Here is a tiny trained network, its code and every weight. The questions are about switching its units off for an input and a class, where a switched-off unit gives its printed mean instead of its output.

import numpy as np


def w(rows, s, z=0):
    codes = np.array(rows[::2]) - 128.0
    scale = np.full(codes.shape[1], s)
    scale[-1] = z or s
    return codes * scale


def norm(h):
    return h / np.sqrt((h * h).mean(-1, keepdims=True) + 1e-5)


def f(y):
    return np.maximum(y, 0)


def log_softmax(a):
    a = a - a.max(-1, keepdims=True)
    return a - np.log(np.exp(a).sum(-1, keepdims=True))


def net(x, mask):
    res = np.array(x, float).reshape(1, 6) / 4 @ E
    u = 0
    for l in range(3):
        y = f(norm(res) @ A[l][:, :-1].T + A[l][:, -1])
        res = res + np.where(mask[u : u + 6], y, B[l][:, -1]) @ B[l][:, :-1]
        u += 6
    return log_softmax(norm(res)[-1] @ U[:, :-1].T + U[:, -1])


A, B = {}, {}
E = w([
[181,148,79,93,73,190],'x0',
[93,195,226,137,107,233],'x1',
[251,143,240,2,142,82],'x2',
[124,122,127,124,133,134],'x3',
[123,124,125,130,126,127],'x4',
[202,250,114,180,130,86],'x5',
],0.0055)
A[0] = w([
[40,119,111,173,253,122,116],'L0N0',
[37,147,48,195,16,135,73],'L0N1',
[151,76,24,66,171,59,3],'L0N2',
[133,80,58,79,160,157,115],'L0N3',
[89,114,179,161,187,13,102],'L0N4',
[172,105,64,123,118,69,43],'L0N5',
],0.0062,0.0039)
B[0] = w([
[228,98,183,136,122,108,210],'L0N0',
[215,84,148,62,242,150,254],'L0N1',
[60,172,143,123,77,128,192],'L0N2',
[135,165,161,134,90,130,184],'L0N3',
[188,108,182,175,35,126,202],'L0N4',
[1,199,152,95,86,196,171],'L0N5',
],0.0062,0.0042)
A[1] = w([
[163,255,102,167,144,141,170],'L1N0',
[193,157,34,62,81,200,18],'L1N1',
[66,112,112,216,119,171,118],'L1N2',
[75,120,124,133,88,156,27],'L1N3',
[93,145,53,222,173,144,7],'L1N4',
[114,99,45,93,123,15,98],'L1N5',
],0.0081,0.002)
B[1] = w([
[75,174,119,102,91,1,253],'L1N0',
[162,76,238,218,136,123,239],'L1N1',
[161,170,140,66,140,168,182],'L1N2',
[188,118,160,91,128,41,149],'L1N3',
[158,53,85,77,233,190,185],'L1N4',
[41,223,121,156,102,215,197],'L1N5',
],0.0088,0.0045)
A[2] = w([
[115,1,160,34,111,163,2],'L2N0',
[203,156,184,31,104,104,115],'L2N1',
[171,111,254,102,157,103,151],'L2N2',
[77,144,141,135,94,94,99],'L2N3',
[152,176,162,27,57,65,63],'L2N4',
[79,134,187,129,92,210,145],'L2N5',
],0.008,0.0035)
B[2] = w([
[193,193,131,113,144,2,182],'L2N0',
[99,78,60,124,173,123,216],'L2N1',
[132,146,70,199,128,192,254],'L2N2',
[203,81,82,136,78,158,155],'L2N3',
[97,48,135,91,131,179,212],'L2N4',
[83,159,85,135,82,82,191],'L2N5',
],0.0087,0.0089)
U = w([
[143,80,64,174,124,119,252],'0',
[167,54,88,63,254,176,117],'1',
[176,67,125,238,98,134,64],'2',
[25,167,86,94,91,183,149],'3',
[159,157,118,90,151,10,33],'4',
],0.0093,0.0037)

Each question gives the input, the list of numbers given to net, and the class t.
The units are the neurons (one row each of A and B). Each row of codes is followed by its name. A weight is (code - 128) times the scale printed after its matrix; where a second scale follows, it is the last column's (A, B and U).
mask holds one flag per neuron, layer by layer. A switched-off neuron (its flag False) gives its mean, the last column of its row in B, instead of its output. The means were averaged over made-up inputs and are rounded, as every weight is.
A unit's drop is (log p(t) with every unit on - log p(t) with that unit switched off) / (log p(t) with every unit on - log p(t) with every unit switched off).
The circuit of an input: a set's keep is (log p(t) with only the set's units on - log p(t) with every unit switched off) / (log p(t) with every unit on - log p(t) with every unit switched off). Starting from the 12 units with the biggest drops (on a tie, the unit counted first), units are removed one at a time, each time the one whose removal leaves the highest keep (on an exact tie, the one counted first), for as long as the keep stays at least 0.8.
units of the circuit, in order: the units of the circuit, biggest drop first
unit that matters most: the unit with the biggest drop
top k neurons: the k neurons with the biggest drops, biggest first
k most important neurons of layer l: the k neurons of layer l with the biggest drops, biggest first
input [-1,5,-7,-3,-3,-7], class 1: 2 most important neurons of layer 1 -> [L1N0; L1N2]
input [3,-8,4,0,2,-5], class 3: unit that matters most -> L1N5
input [5,-8,4,-4,2,-6], class 3: units of the circuit, in order -> [L1N5; L0N2]
input [4,-7,-4,1,-3,-8], class 4: top 2 neurons -> [L2N0; L1N3]
input [7,0,-6,-7,-6,8], class 4: units of the circuit, in order -> [L1N0; L2N2]
input [8,7,-2,7,4,-6], class 2: 2 most important neurons of layer 0 -> [L0N5; L0N2]
input [-8,-2,4,0,-7,-5], class 2: units of the circuit, in order -> [L0N4; L2N2]
input [5,5,2,3,-6,-5], class 2: 3 most important neurons of layer 1 -> [L1N1; L1N0; L1N5]
input [-3,-1,2,-4,6,-8], class 4: top 2 neurons -> [L2N0; L1N1]
input [-2,8,7,-2,-2,6], class 3: units of the circuit, in order -> [L0N1; L2N0; L1N1]
input [6,4,-6,-2,8,-7], class 4: units of the circuit, in order -> [L2N0; L1N3; L2N2]
input [-7,-5,6,-8,-4,3], class 0: top 3 neurons -> [L0N4; L0N1; L1N1]
input [4,3,-3,1,6,8], class 4: top 2 neurons -> [L1N0; L2N2]
input [-1,-8,6,4,-2,1], class 3: unit that matters most -> L1N5
input [7,-2,3,-6,-8,5], class 2: top 2 neurons -> [L1N1; L2N0]
input [3,-7,-3,-3,4,4], class 3: units of the circuit, in order -> [L1N5; L0N5]
input [-5,6,0,6,-1,-7], class 4: top 4 neurons -> [L2N0; L1N1; L1N5; L2N4]
input [-8,2,0,-2,3,-6], class 2: top 2 neurons -> [L0N0; L2N2]
input [7,-1,-2,4,0,-6], class 2: units of the circuit, in order -> [L1N1; L2N1]
input [-8,2,7,-6,-7,2], class 2: units of the circuit, in order -> [L2N2]
input [-3,4,2,0,0,4], class 3: top 2 neurons -> [L1N1; L2N0]
input [7,5,2,3,1,3], class 2: top 2 neurons -> [L1N1; L1N5]
input [0,-8,2,1,-6,6], class 3: units of the circuit, in order -> [L1N5; L0N5]
input [-2,2,-1,0,0,4], class 4: top 3 neurons -> [L1N0; L2N2; L1N1]
input [1,4,5,4,8,-6], class 4: 2 most important neurons of layer 0 -> [L0N1; L0N0]
input [4,4,-6,4,-4,1], class 1: top 2 neurons -> [L1N4; L0N4]
input [5,-1,0,4,-1,-8], class 4: units of the circuit, in order -> [L2N0]
